Here is a tiny trained network, its code and every weight. The questions are about switching its units off for an input and a target symbol, where a switched-off unit gives its printed mean instead of its output.

import numpy as np


def w(rows, s, z=0):
    codes = np.array(rows[::2]) - 128.0
    scale = np.full(codes.shape[1], s)
    scale[-1] = z or s
    return codes * scale


def f(y):
    return y / 2 * (1 + np.tanh(0.7978845608 * (y + 0.044715 * y**3)))


def softmax(a):
    e = np.exp(a - a.max(-1, keepdims=True))
    return e / e.sum(-1, keepdims=True)


def log_softmax(a):
    a = a - a.max(-1, keepdims=True)
    return a - np.log(np.exp(a).sum(-1, keepdims=True))


def net(x, mask):
    ids = ['αγδεζηλμξπστφψω'.index(c) for c in x.split()]
    T = len(ids)
    res = E[ids] + P[:T]
    u = 0
    for l in range(2):
        r = res
        for j in range(2):
            rows = slice(4 * j, 4 * j + 4)
            q, k, v = (r @ M[l][rows].T for M in (Q, K, V))
            z = softmax(np.where(np.tri(T) > 0, q @ k.T / 4**0.5, -1e9)) @ v
            o = O[l][rows]
            res = res + np.where(mask[u + j], z, o[:, -1]) @ o[:, :-1]
        u += 2
        y = f(res @ A[l][:, :-1].T + A[l][:, -1])
        res = res + np.where(mask[u : u + 12], y, B[l][:, -1]) @ B[l][:, :-1]
        u += 12
    return log_softmax(res[-1] @ U[:, :-1].T + U[:, -1])


Q, K, V, O, A, B = {}, {}, {}, {}, {}, {}
E = w([
[91,176,162,143,125,156,127,147],'α',
[147,53,112,37,106,187,148,159],'γ',
[211,157,92,48,251,112,105,151],'δ',
[65,189,76,178,66,79,222,144],'ε',
[114,141,121,84,124,115,137,135],'ζ',
[147,237,128,154,183,111,128,88],'η',
[161,150,143,86,69,174,244,98],'λ',
[154,114,134,152,144,95,174,180],'μ',
[88,91,92,67,162,53,151,81],'ξ',
[141,114,108,194,53,146,128,146],'π',
[71,188,124,37,101,140,144,103],'σ',
[143,161,123,96,180,241,79,183],'τ',
[120,76,124,161,120,205,5,87],'φ',
[121,197,156,150,122,94,166,102],'ψ',
[153,101,174,149,178,92,190,183],'ω',
],0.021)
P = w([
[12,177,84,212,221,148,254,58],'0',
[124,125,145,129,163,101,150,115],'1',
[112,127,193,143,180,124,144,144],'2',
[112,114,195,133,185,121,147,147],'3',
[146,123,137,112,168,133,200,105],'4',
[154,142,119,120,114,160,148,88],'5',
[170,102,126,119,145,120,176,114],'6',
[144,134,132,103,131,148,145,119],'7',
[142,135,124,102,136,149,147,133],'8',
[150,133,109,101,116,150,124,119],'9',
[151,138,96,102,108,162,115,126],'10',
[163,111,111,103,116,138,124,127],'11',
[156,127,94,97,119,142,111,136],'12',
[137,122,102,81,169,123,122,160],'13',
],0.0098)
Q[0] = w([
[116,114,132,140,166,193,146,254],'L0H0',
[99,72,144,68,107,220,211,117],'L0H0',
[146,218,186,186,149,181,147,177],'L0H0',
[62,66,190,96,127,95,185,112],'L0H0',
[210,132,93,92,141,147,141,77],'L0H1',
[171,85,136,100,183,196,125,79],'L0H1',
[120,42,144,187,124,60,29,185],'L0H1',
[111,126,90,177,134,171,187,43],'L0H1',
],0.0063)
K[0] = w([
[130,145,64,74,121,254,127,164],'L0H0',
[178,102,154,46,45,133,152,119],'L0H0',
[170,168,144,235,126,181,145,76],'L0H0',
[64,56,99,174,89,106,132,74],'L0H0',
[142,130,243,88,86,113,158,158],'L0H1',
[142,74,167,50,146,184,97,88],'L0H1',
[105,106,30,248,220,157,91,133],'L0H1',
[175,89,96,100,106,34,83,186],'L0H1',
],0.0063)
V[0] = w([
[123,212,111,145,191,59,155,235],'L0H0',
[127,83,139,161,37,105,151,187],'L0H0',
[102,103,128,129,129,33,84,83],'L0H0',
[124,99,193,175,119,150,210,18],'L0H0',
[187,98,229,117,75,71,65,1],'L0H1',
[83,99,226,114,157,114,130,123],'L0H1',
[93,166,129,128,134,120,136,186],'L0H1',
[179,128,87,72,186,81,152,194],'L0H1',
],0.0065)
O[0] = w([
[110,134,152,1,132,36,176,158,237],'L0H0',
[65,216,69,187,185,129,89,219,3],'L0H0',
[82,103,50,123,73,68,49,148,40],'L0H0',
[102,153,207,134,178,140,46,118,183],'L0H0',
[207,160,52,67,144,104,188,132,8],'L0H1',
[116,84,147,63,137,47,92,64,152],'L0H1',
[189,250,82,105,118,69,187,121,166],'L0H1',
[243,136,116,231,162,101,37,138,160],'L0H1',
],0.0056,0.0049)
A[0] = w([
[150,127,159,87,183,162,133,116,34],'L0N0',
[121,121,196,145,117,228,202,158,142],'L0N1',
[148,137,153,143,139,106,183,152,70],'L0N2',
[28,48,94,152,34,162,186,123,167],'L0N3',
[89,211,181,172,84,50,150,101,175],'L0N4',
[179,78,133,148,127,110,145,168,252],'L0N5',
[53,80,100,72,139,99,100,49,82],'L0N6',
[53,144,137,155,147,160,124,182,132],'L0N7',
[77,60,88,177,202,31,107,22,127],'L0N8',
[114,159,123,135,84,106,231,138,171],'L0N9',
[176,254,134,138,172,106,160,113,150],'L0N10',
[82,156,154,58,176,100,148,123,68],'L0N11',
],0.0087,0.0034)
B[0] = w([
[158,177,99,109,150,116,113,175,185],'L0N0',
[162,90,110,98,116,64,90,40,234],'L0N1',
[108,126,167,117,77,156,123,120,166],'L0N2',
[128,164,147,45,238,114,159,136,164],'L0N3',
[104,114,134,97,104,106,216,182,238],'L0N4',
[63,202,125,75,104,170,97,117,176],'L0N5',
[124,100,101,180,147,130,199,111,154],'L0N6',
[171,117,142,116,149,24,152,103,149],'L0N7',
[101,90,181,196,209,147,128,182,164],'L0N8',
[94,157,78,131,132,140,170,27,199],'L0N9',
[147,99,126,191,132,254,157,163,255],'L0N10',
[114,173,195,148,147,144,124,96,207],'L0N11',
],0.0084,0.0088)
Q[1] = w([
[99,125,79,139,130,174,143,147],'L1H0',
[162,199,124,123,88,182,170,129],'L1H0',
[92,19,127,156,137,243,134,122],'L1H0',
[153,124,99,83,142,112,131,12],'L1H0',
[94,218,195,159,153,84,106,175],'L1H1',
[110,149,89,29,129,173,137,90],'L1H1',
[177,132,102,164,141,249,195,147],'L1H1',
[133,34,75,94,118,2,82,173],'L1H1',
],0.0065)
K[1] = w([
[127,100,140,155,63,45,145,137],'L1H0',
[153,117,128,120,88,157,132,181],'L1H0',
[106,105,183,141,2,174,56,144],'L1H0',
[99,154,132,131,89,144,75,93],'L1H0',
[115,142,156,235,112,98,117,69],'L1H1',
[53,71,114,71,93,179,111,118],'L1H1',
[157,133,158,143,42,164,84,205],'L1H1',
[82,44,125,118,181,108,111,114],'L1H1',
],0.008)
V[1] = w([
[21,167,76,184,108,255,157,162],'L1H0',
[243,98,90,92,61,132,189,193],'L1H0',
[78,78,228,164,2,122,13,70],'L1H0',
[67,88,193,116,192,253,56,130],'L1H0',
[40,125,220,92,106,203,42,184],'L1H1',
[166,182,74,124,89,228,188,64],'L1H1',
[226,82,152,89,69,80,137,117],'L1H1',
[185,141,228,49,156,103,143,84],'L1H1',
],0.0057)
O[1] = w([
[117,82,198,142,69,196,71,161,143],'L1H0',
[137,85,175,76,131,121,219,140,83],'L1H0',
[118,174,156,243,53,117,149,40,12],'L1H0',
[112,91,133,160,43,86,80,135,186],'L1H0',
[151,109,218,130,112,2,41,137,119],'L1H1',
[154,61,150,125,152,137,94,82,204],'L1H1',
[138,126,200,91,214,20,149,135,90],'L1H1',
[145,204,124,103,135,78,9,107,252],'L1H1',
],0.0076,0.011)
A[1] = w([
[179,71,145,64,66,91,70,111,118],'L1N0',
[81,132,101,142,92,9,207,83,6],'L1N1',
[169,136,150,179,187,165,25,82,152],'L1N2',
[244,101,128,107,143,128,62,136,116],'L1N3',
[140,98,46,196,167,169,77,37,170],'L1N4',
[227,113,53,109,182,62,212,89,124],'L1N5',
[245,127,112,171,189,123,22,89,2],'L1N6',
[103,87,40,158,96,103,176,118,113],'L1N7',
[39,182,201,152,95,159,249,163,229],'L1N8',
[100,121,144,168,89,2,94,126,41],'L1N9',
[137,198,139,48,81,143,151,119,131],'L1N10',
[83,145,147,62,126,143,41,136,192],'L1N11',
],0.0072,0.0029)
B[1] = w([
[105,70,166,131,177,215,82,224,210],'L1N0',
[220,122,31,87,176,226,114,37,138],'L1N1',
[170,132,7,133,122,176,165,93,233],'L1N2',
[104,152,136,95,115,92,179,132,234],'L1N3',
[118,122,196,167,115,73,80,167,180],'L1N4',
[145,64,191,159,115,156,133,254,186],'L1N5',
[138,112,95,38,94,84,204,100,223],'L1N6',
[127,182,111,9,83,220,171,73,130],'L1N7',
[207,143,117,118,60,61,148,114,195],'L1N8',
[229,81,166,109,192,18,4,169,140],'L1N9',
[90,121,165,137,203,121,47,96,200],'L1N10',
[142,237,116,185,50,156,147,193,246],'L1N11',
],0.0074,0.012)
U = w([
[167,152,26,47,109,142,193,84,89],'α',
[110,64,144,56,121,84,153,230,103],'γ',
[128,139,94,110,117,175,129,122,95],'δ',
[172,184,155,159,153,126,100,170,103],'ε',
[103,132,97,112,174,215,120,132,3],'ζ',
[201,141,149,199,139,217,145,169,111],'η',
[160,78,180,90,205,172,90,69,82],'λ',
[93,95,157,110,102,185,119,162,98],'μ',
[120,104,97,200,254,138,135,171,250],'ξ',
[110,155,124,132,138,146,145,150,122],'π',
[68,217,151,79,153,133,88,78,168],'σ',
[164,138,119,129,170,106,125,139,100],'τ',
[160,88,48,139,91,134,72,116,179],'φ',
[113,150,178,125,29,101,211,155,201],'ψ',
[136,159,88,145,91,152,142,158,119],'ω',
],0.0077,0.0046)

Each question gives the input, a string of symbols that net reads in full, and the target symbol t.
The units are the heads (4 rows each of Q, K, V and O) and the neurons (one row each of A and B). Each row of codes is followed by its name. A weight is (code - 128) times the scale printed after its matrix; where a second scale follows, it is the last column's (O, A, B and U).
mask holds one flag per unit, layer by layer, with each layer's heads first. A switched-off unit (its flag False) gives its mean, the last column of its rows in O or B, instead of its output. The means were averaged over made-up inputs and are rounded, as every weight is.
A unit's drop is (log p(t) with every unit on - log p(t) with that unit switched off) / (log p(t) with every unit on - log p(t) with every unit switched off).
The circuit of an input: a set's keep is (log p(t) with only the set's units on - log p(t) with every unit switched off) / (log p(t) with every unit on - log p(t) with every unit switched off). Starting from the 12 units with the biggest drops (on a tie, the unit counted first), units are removed one at a time, each time the one whose removal leaves the highest keep (on an exact tie, the one counted first), for as long as the keep stays at least 0.8.
units of the circuit, in order: the units of the circuit, biggest drop first
most important unit: the unit with the biggest drop
top k neurons: the k neurons with the biggest drops, biggest first
top k neurons in layer l: the k neurons of layer l with the biggest drops, biggest first
heads that matter: for each layer, one digit per head in row order, 1 if its drop is at least 0.15 and else 0, layers parted by /
input μ η α, target ψ: top neuron -> L0N4
input ε η δ ζ τ ω ω σ ξ ε, target γ: units of the circuit, in order -> L1H0; L0N3; L0N4
input π ω α α, target ξ: top 4 neurons -> L0N7; L0N1; L0N3; L0N5
input α π ω, target σ: heads that matter -> 01 / 00
input ε σ φ η η ω δ, target α: top 4 neurons -> L0N4; L0N11; L1N6; L1N2
input σ α α φ ε α, target σ: top 2 neurons in layer 0 -> L0N3; L0N4
input α δ ζ α γ δ α η τ, target α: units of the circuit, in order -> L0N4; L1N6; L1N2
input ω ξ ζ φ ε φ γ τ π ε π τ, target γ: top 2 neurons in layer 0 -> L0N11; L0N1
input δ ω α φ ξ λ, target λ: units of the circuit, in order -> L1N11; L1H1
input φ ψ γ δ, target α: heads that matter -> 00 / 00
input ξ μ γ ζ, target ω: top 3 neurons in layer 0 -> L0N10; L0N6; L0N8
input ω ω α γ ξ δ δ δ, target γ: heads that matter -> 10 / 10
input δ γ α, target γ: units of the circuit, in order -> L1H0; L0N10; L0N7
input φ δ ω, target φ: units of the circuit, in order -> L0H0; L1H0; L0N1; L1N2
input τ φ μ π δ α ε ψ, target ψ: top 3 neurons -> L0N4; L0N10; L1N8
input ψ ω ψ α τ π π ξ α γ η σ, target σ: top neuron in layer 1 -> L1N5
input η μ γ ζ γ ω ζ ξ δ ξ δ, target γ: heads that matter -> 10 / 11
input α φ ζ, target σ: top 4 neurons -> L0N10; L0N7; L0N1; L1N5
input η σ η η μ ω, target μ: heads that matter -> 00 / 10
input α τ η η α φ η ξ τ, target γ: top 3 neurons -> L1N0; L0N11; L1N5
input ψ α π ε λ ζ φ π ψ ω δ μ ξ, target ξ: most important unit -> L0N8
input η ξ α, target μ: top 2 neurons in layer 1 -> L1N0; L1N8
input δ μ δ ξ λ τ δ η ζ ψ ε, target α: units of the circuit, in order -> L0N9; L1N1
input ω δ α, target ε: heads that matter -> 11 / 01
input α ω ω α ω τ ξ η φ η η ψ, target ψ: heads that matter -> 00 / 10
input α α δ δ τ, target α: heads that matter -> 01 / 00
input τ α α, target λ: most important unit -> L0N1
input ξ ψ λ α α λ α σ α, target α: heads that matter -> 10 / 01
input η δ δ δ ε α π, target γ: top 2 neurons -> L0N10; L1N2
input φ ζ α ζ ε α γ ψ ε, target γ: top 3 neurons -> L0N3; L0N7; L0N4
